(in the rows, 128 means zero)
Known rows:
[123 152 143 156  94 104  93 119 116 138 130 140  82 130 128 192 132 138
  80 128 120 141 162  96 159  93 153 136]: mubu
[129 116 113 134 148 160 130 129  73 126 106 139 106 125 139 119 113 115
 129 134 137 116 147 126 106 136 115 130]: vurum
[105  93 115 106 128 146 148 136  94 108 104 136 137 122 181  83 120 178
 136 123 153  85 108 117 131 166 129 137]: tidru
[105 117  98 130 140 158 153 138 146 109 136 139 122 104 128  79 140 100
 137 144 116 138 128 149 113 149 120 134]: trida
[145 122 129 131 161 162  94 141 100 116 134 149 105 138 110 139  97 132
 115 132 123 145 141 110 125 130 119 128]: vedodra
[162 143 154 133 132  87 136 145 153 165 145 110 171 160 102 163 111 110
 123 119 131 143 134 130 128 107 125 113]: ludum
[113 129 127 128 160 161 115 116 137 110 122 133 110 118 109 100 147 116
 137 129 104 128 119 149 118 137 115 132]: pudri
[ 86  72 130  97 144 141 144 112 149  84 117 152 131 106 142  85 158 190
 145 115 135 110 103 114 137 131 145 146]: pludun
[123 128 129 121 124 160  57 118  75 104 156 123 150 139 119 178  91 129
 124 140 110 166 127  45 163 155 141 160]: pavek
[ 90 110  87 109 125 135 152 144 146 100 127 127 136  93 143  96 150 117
 158 138 129 112  95 141 100 161 119 132]: lasa
[106 181 125 125 111 162  86 137  98 101 130 141 129 135 131 176 117  87
 102 131 149 134 141  90 111 119 116 120]: flutra
[116  89 121 117 158 141 153 140 116 100 103 144 113 129 143 115 125 162
 140 119 132  98 124 122 126 142 129 133]: gidin
[134 179 164 140 152 107 143 123 116 113 143  96 189 162  89 142 116  63
 111 101 119 102 129 129 109 115 134 128]: stebrim
[128 101 110 113 136 148  93 140 104 120 136 112 139 113 143  75 101 153
 134 157 100 140 121 142 116 151  98 132]: detra
[117 145 127 126 124 104 233 122 158 117 107 115 212 141 143  66 159  81
 156  96 167  63 100 141 114 139 124 124]: drure
[110  87  84 105 120 144 170 136 120 108 109 126 147 112 190  64 137 154
 167 132 162 107 103 117 109 175 123 137]: mibram
[150 129 138 134 107 105  97 157 129 136 119 112  75 120 144 192 136 167
 122 129 130 135 120 125 142 141 122 116]: vustoka
[143 168 166 132 133  94 154 137 157 147 114 100 174 153 112 160 149 107
 117  90 153 101 129 152 107 106 121 102]: brofli

Facts:
bepil {β=pusabi, Λ=c, η=h}
bibi {Ξ=steskepe, β=zanem, Λ=a}
bigo {Ξ=plapidru, β=klufen, Λ=a}
bires {Ξ=vibedu, β=gruskim, κ=zitupla, Λ=d, η=f}
bonibil {Ξ=gregus, β=grufle, Λ=c, η=g}
botisus {β=pliseflir, κ=trafo, Λ=d, η=i}
brege {Ξ=detem, β=stebrim, κ=rolek, Λ=b, η=f}
brepun {Λ=c}
brodom {Ξ=kluskogos, β=trigrobril, Λ=c}
brofli {Λ=c}
brokitru {Ξ=klapul, β=vaplir, κ=drure, Λ=b, η=e}
broskatru {Ξ=kigi, β=vaplir, κ=gruskim, Λ=c, η=e}
brozus {Ξ=drabro, β=rolek, Λ=d, η=h}
bruso {Ξ=nama, β=rolek, Λ=d, η=e}
detem {Ξ=detra, β=stebrim, Λ=c, η=g}
detra {Ξ=plebifi, β=stebrim, κ=vustoka, Λ=b, η=g}
dififlum {Ξ=fuga, β=rokes, Λ=a}
doguflon {β=bigo, κ=vurum, Λ=b, η=h}
drabar {Ξ=tazu, β=brepun, Λ=c, η=f}
drabro {β=rolek, κ=kluskogos, Λ=d, η=i}
draplasken {β=klufen, Λ=b}
dreflan {Ξ=skulak, β=zitupla, κ=zitupla, Λ=a, η=f}
dreno {Ξ=bruso, β=rolek, κ=flipos, Λ=b, η=f}
drepla {β=rutruk, κ=grufle, Λ=c, η=e}
dreski {Λ=a}
drure {Ξ=sudrom, β=ginone, Λ=b}
faston {Ξ=fufar, β=sudrom, Λ=b, η=g}
fligol {Ξ=nisem, β=brofli, κ=plebifi, Λ=c, η=e}
fligrunek {β=dififlum, Λ=b, η=h}
flipos {Ξ=grovugris, β=bigo, Λ=d, η=e}
flisa {Λ=c}
flizuk {Ξ=ludum, β=zitupla, κ=griskasko, Λ=b, η=i}
flutra {Ξ=sagren, β=trigrobril, Λ=a, η=g}
fufar {Ξ=mibram, β=sudrom, Λ=c, η=g}
fuga {Ξ=stiklek, β=rokes, Λ=b, η=f}
gakla {β=klimun, Λ=d, η=i}
gaplo {β=kluskogos, Λ=b, η=f}
gasas {Ξ=volum, β=sagren, κ=flutra, Λ=d, η=i}
gidin {Ξ=tidru, β=notun, Λ=a, η=f}
gilem {β=zanem, κ=trafo, Λ=a, η=h}
ginone {Λ=d}
gizeri {β=drure, Λ=c, η=f}
gizodar {Ξ=tekim, β=klufen, Λ=c}
gogri {Ξ=rogar, β=trafo, κ=gizodar, Λ=b, η=i}
goper {β=tonor, κ=sudrom, Λ=a, η=e}
gopo {Ξ=rolek, β=dreski, Λ=c, η=i}
gradri {Ξ=timur, β=vugam, Λ=c, η=f}
gregus {Ξ=pudri, β=grufle, Λ=b, η=e}
grige {Ξ=vububron, β=gizodar, Λ=b, η=e}
griskasko {Ξ=lotrikil, β=flisa, Λ=a}
gromidren {Ξ=drepla, β=rutruk, Λ=a, η=f}
grovugris {Ξ=klukel, β=bigo, Λ=a, η=f}
grufle {Ξ=pusabi, β=vugam, Λ=b}
gruskim {Ξ=drure, β=ginone, Λ=d}
guros {Ξ=tagrok, β=madum, Λ=d, η=g}
kigi {β=vaplir, Λ=a, η=g}
klapul {Ξ=broskatru, β=vaplir, Λ=a, η=g}
kligre {β=tesom, Λ=d, η=h}
klimun {Ξ=gruskim, β=ginone, Λ=d}
klolon {Ξ=rekar, β=ludum, Λ=a, η=h}
klomer {β=gizodar, Λ=b, η=e}
klufen {Λ=b}
klukel {Ξ=doguflon, β=bigo, Λ=c, η=e}
kluskogos {β=trigrobril, Λ=c}
lasa {Ξ=stemes, β=gruskim, Λ=a, η=g}
leve {Ξ=gizodar, β=klufen, Λ=b}
libur {Λ=d}
liful {Ξ=stisa, β=klimun, Λ=c, η=g}
lotrikil {β=flisa, κ=skulak, Λ=a, η=e}
ludum {Ξ=dreflan, β=zitupla, Λ=c}
mabeples {β=rokes, Λ=b, η=e}
madum {Ξ=stige, β=dreski, Λ=d}
magum {β=plapidru, Λ=c, η=f}
mibram {β=sudrom, Λ=b, η=g}
mikun {Ξ=bires, β=gruskim, Λ=b, η=i}
mubu {Ξ=leve, β=klufen, Λ=d, η=f}
nama {Ξ=brozus, β=rolek, Λ=a, η=e}
neflus {Ξ=stebrim, β=flisa, Λ=a, η=e}
nibe {Ξ=klomer, β=gizodar, Λ=a, η=h}
nikaske {β=sagren, κ=brodom, Λ=a, η=h}
nisem {Ξ=zapok, β=brofli, Λ=c, η=h}
nodo {β=brodom, Λ=b, η=f}
noni {Ξ=trupastan, β=pusabi, Λ=a, η=g}
norugril {Ξ=zume, β=sudrom, κ=leve, Λ=c, η=i}
notun {Ξ=brodom, β=trigrobril, Λ=a}
nugres {Ξ=goper, β=tonor, κ=flisa, Λ=a, η=i}
pavek {Ξ=grige, β=gizodar, κ=steskepe, Λ=a, η=g}
plapidru {Ξ=draplasken, β=klufen, Λ=b}
plebifi {Ξ=pludun, β=stebrim, Λ=a, η=e}
plenotis {β=brepun, κ=notun, Λ=a, η=e}
pliseflir {Ξ=plenotis, β=brepun, Λ=b}
pludun {β=stebrim, κ=gruskim, Λ=a, η=f}
pudre {β=brofli, Λ=d, η=h}
pudri {Ξ=sakle, β=grufle, Λ=a, η=h}
pumus {Ξ=vedodra, β=leve, Λ=b, η=i}
pusabi {β=vugam, Λ=a}
razi {Ξ=fligol, β=brofli, Λ=d, η=g}
rekar {Ξ=stoplofos, β=ludum, Λ=c, η=e}
ribul {Ξ=gromidren, β=rutruk, Λ=a, η=e}
rogar {Ξ=trida, β=trafo, Λ=c, η=e}
rokes {Λ=a}
rolek {β=dreski, Λ=a}
rutruk {Λ=c}
sagren {Ξ=notun, β=trigrobril, Λ=d}
sakle {β=grufle, κ=trivol, Λ=d, η=e}
samis {Ξ=madum, β=dreski, Λ=d, η=g}
sibok {Ξ=stotir, β=notun, Λ=d, η=g}
skidun {β=griskasko, κ=nodo, Λ=d, η=f}
skogis {Ξ=gidin, β=notun, κ=brofli, Λ=d, η=i}
skulak {β=zitupla, Λ=c, η=g}
soruk {Ξ=skidun, β=griskasko, κ=stebrim, Λ=d, η=i}
sotak {Ξ=nikaske, β=sagren, κ=vurum, Λ=c, η=h}
stazer {Ξ=noni, β=pusabi, Λ=a, η=e}
stebrim {Ξ=griskasko, β=flisa, Λ=a}
stemes {β=gruskim, Λ=c, η=h}
steskepe {Ξ=gilem, β=zanem, Λ=d, η=g}
stige {Ξ=gopo, β=dreski, Λ=b, η=e}
stiklek {Ξ=mabeples, β=rokes, Λ=b}
stisa {Ξ=trestem, β=klimun, Λ=b, η=e}
stoplofos {Ξ=stuni, β=ludum, Λ=b, η=g}
stotir {Ξ=skogis, β=notun, κ=dreski, Λ=a, η=i}
stuni {Ξ=tralon, β=ludum, Λ=d, η=h}
sudrom {β=ginone, Λ=a}
tadro {Ξ=botisus, β=pliseflir, Λ=d, η=g}
tagrok {β=madum, Λ=c, η=i}
tazu {Ξ=pliseflir, β=brepun, Λ=b, η=f}
tekim {Ξ=tesom, β=klufen, Λ=b, η=e}
tesom {Ξ=bigo, β=klufen, Λ=d}
tidru {β=notun, Λ=b, η=i}
timur {Ξ=grufle, β=vugam, κ=zitupla, Λ=c, η=i}
tinula {Ξ=gizeri, β=drure, Λ=c, η=e}
tonor {Ξ=ribul, β=rutruk, Λ=d}
trafo {Ξ=klimun, β=ginone, Λ=a}
tragre {Ξ=kligre, β=tesom, Λ=c, η=e}
tralon {β=ludum, Λ=b, η=g}
tratak {Ξ=tragre, β=tesom, Λ=c, η=e}
trestem {Ξ=zagrun, β=klimun, κ=griskasko, Λ=d, η=g}
trida {β=trafo, Λ=b, η=e}
trigrobril {Λ=c}
trivol {β=libur, Λ=b, η=f}
trupastan {Ξ=bepil, β=pusabi, κ=fuga, Λ=c, η=h}
vaplir {Ξ=trafo, β=ginone, Λ=d}
vasos {Ξ=stazer, β=pusabi, Λ=b, η=e}
vedodra {β=leve, Λ=a, η=e}
vibedu {Ξ=lasa, β=gruskim, Λ=a, η=f}
volel {Ξ=tonor, β=rutruk, κ=notun, Λ=b, η=f}
volum {Ξ=sotak, β=sagren, κ=rokes, Λ=a, η=e}
vububron {Ξ=nibe, β=gizodar, κ=tagrok, Λ=b, η=g}
vugam {Λ=b}
vurum {β=stiklek, Λ=a, η=e}
vustoka {β=draplasken, κ=madum, Λ=d, η=g}
zagrun {Ξ=gakla, β=klimun, Λ=a, η=e}
zanem {Λ=d}
zapok {Ξ=pudre, β=brofli, κ=trafo, Λ=c, η=h}
zitupla {Λ=a}
zivel {Ξ=tratak, β=tesom, Λ=b, η=e}
zume {Ξ=faston, β=sudrom, Λ=b, η=h}

Rows:
No name comes twice in this set of rows, the named rows included.
[141 180 180 131 169 140 138 136 126 114 140  99 211 175  94 154  97 103
  89  92 123 110 132 130 123 112 120 126] : leve
[133 103 137 120 166 165 120 110 116 100 101 145  98 133 129 114 136 166
 144 105 127 107 111 129 141 157 114 121] : nibe
[118 148  97 144  86 138 124 119 139 150 138 151  94 105 110 162 137  75
 140 148 141 168 146  90 127 109 149 135] : tinula
[153  91 123 131 152 129 106 125 139 137 126 133  84 120 108 122 136 159
 150 140  93 155 114 146 147 128 115 120] : sotak
[101 107 101 123 107 112 152 152 161 116 117 123 111  89 149 130 168 131
 157 133 127 120 109 148 113 151 123 130] : fufar
[109 160 115 143 121 136 110 170 125 113 121 128  93 113 134 185 129 109
 101 139 128 127 145 139 110 121 119 127] : tagrok
[136 137 118 132 115 132  84 145  94 141 130 112  91 119 140 149 110 128
 122 152 116 158 142 121 115 134 117 129] : detem
[153 155 110 126 133  99 169 145 108 155 140 109 206 155 114  99 100  54
 156 136 145 132 144 144  82 115 117 117] : trafo
[ 97 147  89 118 111 138  99 132 120  99 142 128 132 100 116 100 125  71
 142 160 112 140 135 123 108 129 118 128] : klapul
[156 128 126 146 116 111 116 156 138 156 131 132  66 113 122 182 133 131
 118 153 115 153 135 134 148 125 140 125] : bruso
[139 131 157 112 157 109 192 133 133 128 106 114 190 163 140 112 140 147
 155  76 180  60 103 132 115 146 122 100] : rolek
[142 158 134 152 109 121 116 176  95 139 126  90  89 118 122 247 122  94
 126 147 105 150 135 123 153 178 127 151] : steskepe
[137 138 177 122 130  91 198 129 166 141  87 100 177 150 135 149 173 140
 135  72 168  58 103 152 116 133 142 116] : kluskogos
[131 132 114 120 128 131 142 165 114 108  97 117  88 119 163 156 142 155
 143 111 141  90 111 142 120 164 105 116] : skulak
[133 181 155 161 101 140 108 125 108 153 114 138  72 138 128 232 149 113
  89 121 133 137 155 109 153 124 154 141] : flipos

Now the same elements, written a new way:
Known rows:
[191 133 127 121 162 118 151 197 121 122 139 136 119 135 114 116 122 110
 115 126 127 156 132 123 141 126 114 177 106 109 177 150 106 121 136 131
 100 108 117 119 115 118 121 169 138 102 128 115 113 121 125 117]: gogri
[181 133 121 120 146 122 144 177 109 124 168 140 119 138 109 120 123 115
 116 126 124 173 137 126 159 127 131 141 105 109 166 147 125 131 133 132
  98 109 163 120 129 110 120 148 169 109 130 109 107 119 136 119]: faston
[112 133 136 127 129 164 137 143 168 123 131 115 115 135 128 167  93 151
 124 133 125 149 159 126 129 126 110 131 125 113 115 125 133 123 134 148
 137 180 110 112 105 101 150 133 105 106 113 157 114 164 132 122]: tratak
[148 138 123 117 135 123 131 177  95 137 149 127 119 136 142 117 104 129
 118 173 127 182 128 129 173 146 126 125 106 116 191 120 160 126 161 182
 109 104 155 115 155  98 126 112 160 118 113  98 193 115 140 121]: drure
[121 174 131 141 129 123 123 146 119 120 133 112 126 153 114 134 138 118
 122 131 173 113 119 142 128 127 110 135 108 160 111 132 106 159 126 130
  97 105 117 135  98 163 130 111 107 102 121 144 123 118 128 116]: sibok
[113 134 155 115 129 123 147 142 119 126 131 113 121 133 155 163  92 160
 123 134 128 201 134 169 134 122 109 132 115 117 115 120 208 119 130 179
 156 229 123 119 113  97 199 107 115 124 116 108 131 118 180 170]: tesom
[114 130 145 114 132 145 139 146 175 125 130 114 117 142 110 122  89 182
 116 128 126 168 126 124 140 131 135 130 106 108 123 116 140 131 131 137
 142 182 141 117 129 100 141 112 163 115 113 157 112 142 190 175]: doguflon
[117 136 142 135 136 125 130 148 152 120 129 112 117 159 109 116 106 114
 114 127 136 114 119 127 131 126 120 171 108 120 139 124 111 132 134 132
 100 104 115 121 114 142 118 142 124 102 115 150 107 122 125 123]: flizuk
[111 131 120 117 130 152 111 146 108 134 128 118 120 136 109 124 117 119
 136 132 141 115 137 137 131 124 155 129 127 131 112 125 116 160 153 155
 151 125 117 131 118 104 130 106 115 117 145 130 133 132 134 118]: plebifi
[114 138 120 116 127 139 109 141 104 121 129 118 131 134 108 140 128 116
 111 144 152 112 134 140 130 124 132 128 113 147 116 134 135 149 130 140
 115 113 114 116 111 109 136 113 129 113 139 130 130 113 148 138]: stuni
[113 128 122 123 129 117 114 148 139 153 130 111 120 154 105 115 118 127
 124 141 159 117 119 125 128 123 147 131 109 138 156 130 109 160 135 132
 112 109 113 116 121 125 121 134 139 108 117 120 139 116 131 122]: nodo
[112 133 131 111 128 148 133 143 153 126 129 115 117 135 114 179 105 147
 117 132 124 159 145 150 131 123 111 128 133 117 114 123 184 128 134 141
 140 185 133 117 108  96 172 109 129 119 115 144 110 131 179 159]: kligre
[181 129 128 118 149 121 141 150  96 126 128 134 120 139 153 114 100 113
 121 160 130 183 150 149 137 171 109 127 112 132 161 130 175 126 145 149
  98 104 117 118 106  97 130 107 106 112 117 102 187 117 126 117]: ginone
[111 132 129 126 133 148 110 147 111 128 126 120 119 132 110 131 100 118
 128 128 129 111 137 132 129 125 128 134 117 121 115 126 111 147 128 148
 124 122 114 135 106 106 125 105 107 112 141 130 117 132 130 119]: ribul
[114 145 130 142 129 135 134 139 181 125 125 110 120 143 107 130  91 159
 118 131 127 151 148 126 126 119 108 131 140 113 119 119 159 126 130 133
 132 176 113 117  99  95 149 118 119 119 115 149 110 139 152 123]: magum
[112 128 143 124 131 137 157 161 190 125 130 111 118 146 122 142  94 155
 125 127 124 147 134 126 129 122 113 156 106 111 146 132 113 127 135 134
 113 166 117 115 102  93 130 189 111  99 114 154 114 150 131 124]: zivel
[125 131 139 127 132 124 124 150 102 127 133 111 118 137 139 116  90 122
 143 184 157 123 121 125 131 149 112 125 109 152 132 118 115 141 141 169
 106 151 114 114 113 112 143 107 101 113 114 101 221 112 127 116]: trigrobril
[111 134 131 121 129 123 130 144 124 134 132 118 118 137 116 117  88 140
 137 175 146 123 119 126 130 131 115 131 108 128 164 119 110 146 127 149
 107 142 117 117 121 110 125 118 116 105 112 103 189 116 128 120]: vugam

Rows:
No name comes twice in this set of rows, the named rows included.
[171 135 119 115 139 128 125 159  99 143 200 166 122 135 107 115 117 124
 117 139 128 171 134 123 169 123 157 131 114 111 161 135 150 137 140 144
 103 108 183 117 150  96 120 113 194 125 128 103 114 117 164 130] : mibram
[111 130 142 117 134 142 164 152 181 127 128 112 116 151 107 127  95 177
 112 127 125 180 125 123 137 125 117 130 108 111 121 118 137 131 133 129
 125 177 146 122 107  98 146 135 152 114 113 166 115 132 182 155] : vububron
[114 133 149 116 133 123 169 149 153 124 134 110 118 135 161 138  93 164
 132 125 126 185 139 157 131 134 110 129 119 108 117 122 171 115 131 182
 146 226 115 114 109  97 190 121 107 114 114 117 118 124 142 117] : gizodar
[113 133 160 116 133 125 130 141 121 131 129 124 114 137 141 137  90 181
 126 139 124 201 139 155 139 121 110 128 138 116 112 120 196 123 132 194
 186 252 132 119 119  99 205 113 117 145 114 108 140 118 203 137] : bigo
[180 136 139 116 153 122 169 186  98 129 128 117 116 141 179 115 116 118
 121 135 128 192 154 170 140 191 113 145 108 116 154 133 139 119 131 154
 100 103 113 117 104 101 129 129 100 102 118 102 157 117 126 118] : vaplir

The same elements again, as new rows of numbers:
Known rows:
[121 133 130  95 136  55 127 130  94 119 127 113 130 138 116 129 150 115
 117 120 133 129 167 125 134 138  95 132 129 133  98 122 137 130 117 136
  55 122 145 129 106]: trestem
[125 138 126 169 124  87 109 126 151 133 129 141  86 132 142 119 118 166
 113 174 123 118 132 128 130 138 130 113 141 133 117 122 122 128  92 139
 172 117 123 135 129]: trupastan
[133 125 130 106 125 155 127 131 140 135 124 118 136 126 120 130 107 110
 121 112 115 143 123 135 121 118 126 130 138 121 143 132 132 117 162 123
 116 131 124 133 124]: tonor
[129 112 119 110 122 135 123 132 164 134 128 129 122 123 157 126 102 134
 117 114 125 127 122 130 118 129 133 130 133 119 121 127 126 134 123 133
 140 119 121 126 128]: grufle
[125 126 122 146 139 101 122 129 132 117 132 132 112 143 134 119 158 194
 138 153 127 113 122 124 127 143 131 122 124 136 118 123 127 118  80 135
 138 121 139 134 126]: drepla
[127 113 123  97 132  57 121 129 106 119 127 124 134 153 103 136 159 170
 156 115 157 125 114 131 129 148 127 138 119 138  94 117 128 124  80 129
  87 124 155 126 130]: sudrom
[130 112 114  79 131  93 130 134 121 120 128 115 139 144 127 131 127 148
 135  95 164 124 124 136 132 135 121 140 117 130  83 129 140 134 106 136
  79 121 142 118 124]: drure
[123 127 122 141 133 103 113 132 140 122 123 130 110 144 141 119 155 187
 130 155 119 107 125 124 120 146 131 124 137 132 112 118 125 125  87 132
 140 122 133 132 131]: pludun
[124 118 124 125 123 101 111 126 154 130 138 134 105 130 141 127 140 163
 139 136 118 128 112 129 133 144 143 124 126 129 117 111 124 126  90 131
 172 114 143 135 138]: tagrok
[126 131 142 141 125 166 118 126 121 141 116 142 125 119 119 137 120  97
 134 121 117 163 116 126 126 113 125 137 138 119 172 131 132 125 161 116
 135 139 144 128 122]: flutra
[125 137 141 126 123 126 125 124 144 139 129 128 117 103 133 131  85  64
 109 115  96 154 142 124 129 118 117 129 141 120 157 127 129 133 175 125
 128 128 119 139 125]: guros
[121 145 135 126 136  78 140 128  92 123 119 127 125 126 122 127 114  87
 114 119 164 130 171 126 138 116  94 128 129 130 111 140 141 145 137 141
  32 129 137 113 106]: brokitru
[130 121 122 117 132  18 122 125 108 121 137 125 129 146 106 129 148 164
 150 131 164 121 129 128 145 148 125 130 119 144  83 123 124 129  69 139
  85 117 158 123 135]: gizeri
[120 138 126 138 131 191 149 131 105 102 143 111 158 137 142 119 187 107
 111 141  94  98 149 125 116 133 123 122 113 125 128 127 131 121 161 124
 158 140  94 132 112]: vustoka
[125 118 128 119 128 129 127 128 153 132 135 133 121 117 156 130 105 111
 115 107 118 132 132 123 122 128 124 129 128 116 134 126 131 142 134 132
 132 123 128 128 127]: stoplofos
[117 154 145 120 125  87 126 123  64 131 123 134 102 126 100 137 143 108
 121 147 155 147 161 131 150 119 101 122 138 129 115 119 143 135 130 132
  84 125 159 117 104]: norugril
[127 113 125 127 124  98 111 129 165 130 131 134 110 136 144 127 127 164
 135 129 120 123 110 126 118 142 144 130 132 127 123 115 121 126  96 128
 176 118 133 134 142]: pusabi
[127 138 141 173 121  97 113 125 155 143 126 147 102 106 139 124  94  87
 117 144 102 146 133 118 131 125 129 123 142 127 158 125 109 145 139 126
 160 127 128 130 139]: stazer

Rows:
No name comes twice in this set of rows, the named rows included.
[118 151 144 163 127 220 148 121  77 112 132 133 141 120 139 127 185  80
 115 155 101 113 151 125 128 119 129 120 121 125 154 126 127 131 175 115
 185 149 100 122 116] : pavek
[128 141 143 170 121 133 122 125 127 142 118 145 131 107 123 130 106  77
 127 141 120 152 134 122 136 115 125 128 140 127 166 135 120 137 156 122
 131 136 131 127 135] : neflus
[122 119 117 101 134 111 118 132 163 126 136 114 107 142 147 123 134 169
 115 133  95 112 139 129 114 145 125 123 137 121 106 109 129 123 103 132
 144 116 123 140 122] : drabro
[119 146 135  94 130  99 136 128  83 132 124 127 117 124 121 136 119  97
 107 120 153 136 167 130 141 116  94 127 136 121 106 126 142 145 147 135
  48 124 138 113 103] : gogri
[120 124 125 123 133 145 125 132 140 125 127 129 106 123 161 123 129 132
 106 129 112 125 140 123 118 129 113 125 138 117 126 124 136 139 132 136
 130 123 125 130 110] : detra
[129 112 121 113 125 111 112 129 150 127 128 130 121 139 136 131 137 166
 144 125 119 126 101 131 121 142 144 134 130 127 119 118 124 119 101 125
 164 126 139 132 139] : rolek
[136 127 121 106 128 186 149 129 120 112 136 110 164 135 124 125 154 108
 127 116 107 107 122 136 120 131 142 127 112 127 123 129 127 114 154 120
 154 142 100 133 131] : tesom
[122 145 137 175 130 142 124 124 109 129 122 141 110 126 121 123 139 134
 125 162 127 137 137 122 136 120 122 121 134 130 140 131 128 126 129 129
 133 131 136 131 120] : fligol
[122 112 128 100 132  13 121 128 111 122 134 125 125 143 123 134 162 134
 148 114 148 128 133 122 132 151 120 138 117 139  96 117 127 137  78 132
  95 117 158 124 135] : kigi
[130 144 133 165 124 185 149 124 100 115 135 129 154 121 131 126 165  92
 134 147 112 107 128 126 130 123 148 125 116 133 137 135 110 130 153 117
 182 147 103 121 142] : grovugris
[134 106 111 119 133  97 134 134 164 123 136 122 141 133 152 120 125 154
 130 111 139 110 119 122 123 142 132 132 115 130 113 133 126 138  96 136
 122 121 124 127 137] : mabeples
[126 140 134 155 120 122 126 127 159 145 130 144 116  93 154 123  65  69
 100 133 114 142 145 121 135 115 118 120 141 120 155 133 121 153 160 137
 132 125 115 127 130] : vasos

